Below are the code and all the weights of a small trained network. Each question names an input and a class and asks about switching units off, where a switched-off unit gives its printed mean instead of its output.

import numpy as np


def w(rows, s, z=0):
    codes = np.array(rows[::2]) - 128.0
    scale = np.full(codes.shape[1], s)
    scale[-1] = z or s
    return codes * scale


def norm(h):
    return h / np.sqrt((h * h).mean(-1, keepdims=True) + 1e-5)


def f(y):
    return np.maximum(y, 0)


def log_softmax(a):
    a = a - a.max(-1, keepdims=True)
    return a - np.log(np.exp(a).sum(-1, keepdims=True))


def net(x, mask):
    res = np.array(x, float).reshape(1, 7) / 4 @ E
    u = 0
    for l in range(2):
        y = f(norm(res) @ A[l][:, :-1].T + A[l][:, -1])
        res = res + np.where(mask[u : u + 11], y, B[l][:, -1]) @ B[l][:, :-1]
        u += 11
    return log_softmax(norm(res)[-1] @ U[:, :-1].T + U[:, -1])


A, B = {}, {}
E = w([
[140,85,142,67,142,139,38,96,82,153],'x0',
[146,106,141,123,161,73,127,177,163,87],'x1',
[136,90,182,145,155,136,89,112,153,151],'x2',
[169,82,146,55,155,129,105,95,191,144],'x3',
[91,247,147,94,133,171,147,168,154,104],'x4',
[105,149,66,117,172,90,112,47,122,168],'x5',
[31,92,102,113,51,92,142,134,195,173],'x6',
],0.012)
A[0] = w([
[136,127,26,119,181,43,143,53,150,110,107],'L0N0',
[134,60,168,112,129,172,72,121,79,178,59],'L0N1',
[99,138,110,77,85,136,197,210,154,98,107],'L0N2',
[79,91,62,119,76,114,183,72,205,183,160],'L0N3',
[160,43,134,92,118,144,46,106,75,168,130],'L0N4',
[203,57,184,115,139,125,83,145,186,93,105],'L0N5',
[176,149,121,101,168,138,102,70,46,129,2],'L0N6',
[99,150,69,126,99,108,150,74,118,144,56],'L0N7',
[143,83,90,248,92,73,174,114,76,121,103],'L0N8',
[120,8,162,100,96,45,109,188,189,108,120],'L0N9',
[190,58,182,113,149,132,126,139,200,105,66],'L0N10',
],0.013,0.004)
B[0] = w([
[206,154,134,95,197,72,62,157,112,150,218],'L0N0',
[110,150,107,120,125,21,37,77,131,111,210],'L0N1',
[154,186,127,124,63,162,145,161,145,107,225],'L0N2',
[53,78,49,127,111,64,157,51,152,100,245],'L0N3',
[166,134,114,130,92,74,57,89,151,91,255],'L0N4',
[120,81,134,123,198,160,98,120,81,211,224],'L0N5',
[154,156,106,210,67,114,129,141,252,55,218],'L0N6',
[180,48,104,149,152,120,138,108,110,177,183],'L0N7',
[121,157,206,150,153,200,146,189,84,227,236],'L0N8',
[181,107,70,154,90,91,83,51,217,78,239],'L0N9',
[123,101,183,105,125,180,129,125,108,198,204],'L0N10',
],0.012,0.0098)
A[1] = w([
[178,119,155,70,188,148,138,162,98,109,2],'L1N0',
[152,91,139,144,158,142,93,104,87,9,86],'L1N1',
[175,102,104,83,149,156,147,67,58,93,95],'L1N2',
[179,125,149,111,188,180,95,129,98,28,107],'L1N3',
[109,103,139,108,139,131,143,120,97,119,29],'L1N4',
[155,218,161,124,123,148,182,177,143,104,115],'L1N5',
[135,107,133,64,105,49,109,106,107,124,100],'L1N6',
[129,131,95,99,178,74,137,146,126,178,5],'L1N7',
[59,145,192,85,61,161,121,187,157,66,66],'L1N8',
[126,146,130,186,114,127,179,180,124,84,58],'L1N9',
[74,94,73,93,92,173,173,79,136,177,23],'L1N10',
],0.012,0.0044)
B[1] = w([
[111,144,166,169,99,178,137,146,158,191,152],'L1N0',
[128,152,72,120,91,109,109,77,182,137,179],'L1N1',
[192,195,75,189,101,136,70,147,180,98,144],'L1N2',
[86,65,144,240,60,104,219,110,248,225,194],'L1N3',
[99,140,164,111,144,130,108,100,176,109,128],'L1N4',
[160,176,50,85,62,168,86,145,160,73,254],'L1N5',
[140,165,180,90,140,148,127,134,139,21,223],'L1N6',
[152,159,132,43,167,112,88,103,93,51,158],'L1N7',
[207,149,74,153,155,154,50,163,96,65,199],'L1N8',
[126,159,138,1,135,243,114,130,104,125,195],'L1N9',
[78,98,201,173,71,123,172,115,206,138,186],'L1N10',
],0.0089,0.0075)
U = w([
[142,109,53,150,104,29,71,20,208,84,215],'0',
[97,142,103,32,231,66,141,153,99,50,2],'1',
[25,126,236,131,160,143,101,87,31,136,49],'2',
[86,87,185,114,144,136,139,139,62,29,12],'3',
[186,121,223,165,219,188,80,184,79,219,184],'4',
[50,60,108,140,204,85,223,104,7,202,24],'5',
[165,214,101,136,73,219,112,235,113,66,166],'6',
[16,88,160,165,57,173,239,138,185,163,118],'7',
],0.014,0.0057)

Each question gives the input, the list of numbers given to net, and the class t.
The units are the neurons (one row each of A and B). Each row of codes is followed by its name. A weight is (code - 128) times the scale printed after its matrix; where a second scale follows, it is the last column's (A, B and U).
mask holds one flag per neuron, layer by layer. A switched-off neuron (its flag False) gives its mean, the last column of its row in B, instead of its output. The means were averaged over made-up inputs and are rounded, as every weight is.
A unit's drop is (log p(t) with every unit on - log p(t) with that unit switched off) / (log p(t) with every unit on - log p(t) with every unit switched off).
The circuit of an input: a set's keep is (log p(t) with only the set's units on - log p(t) with every unit switched off) / (log p(t) with every unit on - log p(t) with every unit switched off). Starting from the 12 units with the biggest drops (on a tie, the unit counted first), units are removed one at a time, each time the one whose removal leaves the highest keep (on an exact tie, the one counted first), for as long as the keep stays at least 0.8.
circuit, biggest first: the units of the circuit, biggest drop first
unit that matters most: the unit with the biggest drop
top k neurons: the k neurons with the biggest drops, biggest first
top k neurons in layer l: the k neurons of layer l with the biggest drops, biggest first
drop of u: that unit's drop, to one decimal
input [-7,1,7,-3,-6,7,1], class 4: unit that matters most => L0N8
input [2,-7,-7,-7,-1,-6,5], class 7: circuit, biggest first => L1N10, L0N4
input [-7,-8,-2,-7,-5,-5,-1], class 6: top 2 neurons => L0N5, L1N5
input [-8,6,-7,1,-2,4,0], class 6: circuit, biggest first => L0N2, L0N8
input [7,1,-5,-5,5,4,-3], class 6: top 3 neurons => L0N9, L0N3, L0N4
input [-1,-1,2,2,8,5,-1], class 6: top 4 neurons => L0N3, L0N9, L0N4, L0N1
input [5,7,8,2,4,-2,-8], class 4: top 4 neurons in layer 0 => L0N5, L0N10, L0N3, L0N9
input [-6,-8,-2,8,-4,-5,0], class 7: top 2 neurons in layer 0 => L0N10, L0N0
input [-2,-1,-8,-2,-4,8,4], class 5: top 3 neurons in layer 0 => L0N8, L0N9, L0N4
input [-4,-4,-4,-6,7,3,2], class 6: top 3 neurons in layer 0 => L0N2, L0N5, L0N9
input [-6,3,-7,2,-7,-8,0], class 4: top 2 neurons => L0N8, L0N5
input [0,1,4,-1,5,3,-6], class 6: top 2 neurons => L0N9, L0N3
input [4,-1,-7,-8,-8,-7,2], class 4: top 2 neurons in layer 0 => L0N8, L0N6
input [-3,-8,-5,-5,-8,-1,-3], class 4: circuit, biggest first => L0N8
input [-6,-4,-6,3,0,-1,0], class 7: top 2 neurons in layer 0 => L0N3, L0N7
input [-7,-6,-4,2,6,2,7], class 7: drop of L1N10 => 0.1
input [1,-8,-3,-1,1,1,8], class 7: drop of L0N1 => 0.2
input [-7,-6,-7,2,-4,-5,8], class 7: drop of L0N4 => 0.1
input [-6,-2,8,-6,-8,4,-7], class 4: drop of L1N8 => 0.0
input [-3,-3,-8,-5,4,0,8], class 7: unit that matters most => L0N3
